Below are the code and all the weights of a small trained network. Each question names an input and a target symbol and asks about switching units off, where a switched-off unit gives its printed mean instead of its output.

import numpy as np


def w(rows, s, z=0):
    codes = np.array(rows[::2]) - 128.0
    scale = np.full(codes.shape[1], s)
    scale[-1] = z or s
    return codes * scale


def norm(h):
    return h / np.sqrt((h * h).mean(-1, keepdims=True) + 1e-5)


def f(y):
    return np.maximum(y, 0)


def softmax(a):
    e = np.exp(a - a.max(-1, keepdims=True))
    return e / e.sum(-1, keepdims=True)


def log_softmax(a):
    a = a - a.max(-1, keepdims=True)
    return a - np.log(np.exp(a).sum(-1, keepdims=True))


def net(x, mask):
    ids = ['ΔΨβγεημτ'.index(c) for c in x.split()]
    T = len(ids)
    res = E[ids] + P[:T]
    u = 0
    for l in range(2):
        r = norm(res)
        for j in range(2):
            rows = slice(2 * j, 2 * j + 2)
            q, k, v = (r @ M[l][rows].T for M in (Q, K, V))
            z = softmax(np.where(np.tri(T) > 0, q @ k.T / 2**0.5, -1e9)) @ v
            o = O[l][rows]
            res = res + np.where(mask[u + j], z, o[:, -1]) @ o[:, :-1]
        u += 2
        y = f(norm(res) @ A[l][:, :-1].T + A[l][:, -1])
        res = res + np.where(mask[u : u + 8], y, B[l][:, -1]) @ B[l][:, :-1]
        u += 8
    return log_softmax(norm(res)[-1] @ U[:, :-1].T + U[:, -1])


Q, K, V, O, A, B = {}, {}, {}, {}, {}, {}
E = w([
[127,100,76],'Δ',
[191,98,121],'Ψ',
[162,144,112],'β',
[192,85,109],'γ',
[167,141,161],'ε',
[169,147,114],'η',
[59,157,142],'μ',
[146,4,231],'τ',
],0.013)
P = w([
[124,120,89],'0',
[179,157,228],'1',
[249,37,119],'2',
[236,47,123],'3',
[223,92,163],'4',
[232,111,172],'5',
[252,83,134],'6',
],0.0041)
Q[0] = w([
[255,173,152],'L0H0',
[31,86,156],'L0H0',
[170,134,163],'L0H1',
[138,180,103],'L0H1',
],0.0067)
K[0] = w([
[145,195,33],'L0H0',
[48,2,191],'L0H0',
[40,166,147],'L0H1',
[76,223,14],'L0H1',
],0.0077)
V[0] = w([
[163,113,196],'L0H0',
[160,83,167],'L0H0',
[101,91,118],'L0H1',
[254,156,112],'L0H1',
],0.0073)
O[0] = w([
[83,85,106,161],'L0H0',
[75,3,204,181],'L0H0',
[126,103,143,121],'L0H1',
[54,114,135,252],'L0H1',
],0.0061,0.0038)
A[0] = w([
[179,177,107,126],'L0N0',
[2,195,74,83],'L0N1',
[81,172,182,3],'L0N2',
[160,141,169,156],'L0N3',
[254,104,132,157],'L0N4',
[88,126,7,120],'L0N5',
[168,146,202,113],'L0N6',
[136,132,133,83],'L0N7',
],0.0081,0.0033)
B[0] = w([
[14,170,115,148],'L0N0',
[32,45,20,173],'L0N1',
[89,30,47,144],'L0N2',
[77,84,67,163],'L0N3',
[70,137,116,255],'L0N4',
[253,139,228,162],'L0N5',
[203,25,30,164],'L0N6',
[175,193,196,128],'L0N7',
],0.0051,0.0062)
Q[1] = w([
[211,112,146],'L1H0',
[156,132,173],'L1H0',
[181,111,150],'L1H1',
[8,177,123],'L1H1',
],0.014)
K[1] = w([
[116,253,183],'L1H0',
[38,203,233],'L1H0',
[234,168,49],'L1H1',
[97,2,186],'L1H1',
],0.008)
V[1] = w([
[223,87,2],'L1H0',
[111,28,79],'L1H0',
[109,44,171],'L1H1',
[234,89,80],'L1H1',
],0.0087)
O[1] = w([
[220,246,119,227],'L1H0',
[199,200,60,254],'L1H0',
[234,68,92,176],'L1H1',
[114,89,255,175],'L1H1',
],0.0068,0.0078)
A[1] = w([
[155,74,103,45],'L1N0',
[198,61,84,188],'L1N1',
[211,97,124,252],'L1N2',
[118,87,2,224],'L1N3',
[108,78,168,148],'L1N4',
[51,45,96,54],'L1N5',
[135,209,115,138],'L1N6',
[133,188,117,23],'L1N7',
],0.0086,0.0027)
B[1] = w([
[143,116,152,153],'L1N0',
[99,136,125,239],'L1N1',
[61,133,126,254],'L1N2',
[67,152,136,221],'L1N3',
[155,102,255,139],'L1N4',
[165,151,127,135],'L1N5',
[73,130,100,166],'L1N6',
[155,87,91,139],'L1N7',
],0.0078,0.0087)
U = w([
[173,195,213,177],'Δ',
[165,97,98,62],'Ψ',
[140,189,134,125],'β',
[192,112,115,91],'γ',
[75,57,116,28],'ε',
[153,191,124,88],'η',
[3,152,137,171],'μ',
[132,66,177,252],'τ',
],0.013,0.0029)

Each question gives the input, a string of symbols that net reads in full, and the target symbol t.
The units are the heads (2 rows each of Q, K, V and O) and the neurons (one row each of A and B). Each row of codes is followed by its name. A weight is (code - 128) times the scale printed after its matrix; where a second scale follows, it is the last column's (O, A, B and U).
mask holds one flag per unit, layer by layer, with each layer's heads first. A switched-off unit (its flag False) gives its mean, the last column of its rows in O or B, instead of its output. The means were averaged over made-up inputs and are rounded, as every weight is.
A unit's drop is (log p(t) with every unit on - log p(t) with that unit switched off) / (log p(t) with every unit on - log p(t) with every unit switched off).
The circuit of an input: a set's keep is (log p(t) with only the set's units on - log p(t) with every unit switched off) / (log p(t) with every unit on - log p(t) with every unit switched off). Starting from the 12 units with the biggest drops (on a tie, the unit counted first), units are removed one at a time, each time the one whose removal leaves the highest keep (on an exact tie, the one counted first), for as long as the keep stays at least 0.8.
circuit, biggest first: the units of the circuit, biggest drop first
k most important neurons: the k neurons with the biggest drops, biggest first
top k neurons in layer l: the k neurons of layer l with the biggest drops, biggest first
heads that matter: for each layer, one digit per head in row order, 1 if its drop is at least 0.15 and else 0, layers parted by /
input ε ε μ ε β Δ, target ε: circuit, biggest first -> (L1H0; L0N5; L0N1)
input μ Ψ Δ β Δ, target μ: top 2 neurons in layer 0 -> (L0N5; L0N0)
input ε Ψ γ μ μ ε Ψ, target ε: circuit, biggest first -> (L1H0)
input τ τ γ, target τ: circuit, biggest first -> (L1H0; L1H1)
input μ Δ η ε μ γ, target μ: circuit, biggest first -> (L0H0; L1H1; L0H1; L1H0)
input Δ ε Δ, target Δ: top 2 neurons in layer 0 -> (L0N6; L0N5)
input γ μ η η μ Δ, target γ: top 3 neurons in layer 0 -> (L0N2; L0N1; L0N4)
input τ τ η ε Δ, target τ: circuit, biggest first -> (L1H1; L0N1; L0N5)
input Δ η Δ μ γ, target Δ: heads that matter -> 10 / 01
input Δ γ Δ, target Δ: circuit, biggest first -> (L0N5; L1H1; L0H0; L1H0)
input τ Δ μ Ψ γ, target τ: top 3 neurons in layer 0 -> (L0N1; L0N6; L0N2)
input μ γ ε, target μ: circuit, biggest first -> (L0H0; L1H1; L1H0)
input τ τ ε, target τ: heads that matter -> 00 / 10
input ε ε Δ μ Δ ε, target ε: circuit, biggest first -> (L1H0)
input Δ μ Ψ, target Δ: 2 most important neurons -> (L0N5; L0N2)
input τ Δ μ Ψ μ ε Δ, target τ: heads that matter -> 10 / 11
input μ Δ μ γ ε, target μ: 2 most important neurons -> (L0N4; L0N0)
input γ Ψ γ μ Ψ Δ, target γ: circuit, biggest first -> (L1H1; L0N5)
input μ Δ β Ψ γ Δ, target μ: top 3 neurons in layer 0 -> (L0N5; L0N4; L0N0)
input μ β γ β η Δ γ, target μ: most important neuron -> (L0N0)
input γ μ Ψ Δ γ ε, target γ: 2 most important neurons -> (L0N6; L0N2)
input τ Ψ μ η β Ψ, target τ: top 3 neurons in layer 0 -> (L0N1; L0N2; L0N6)
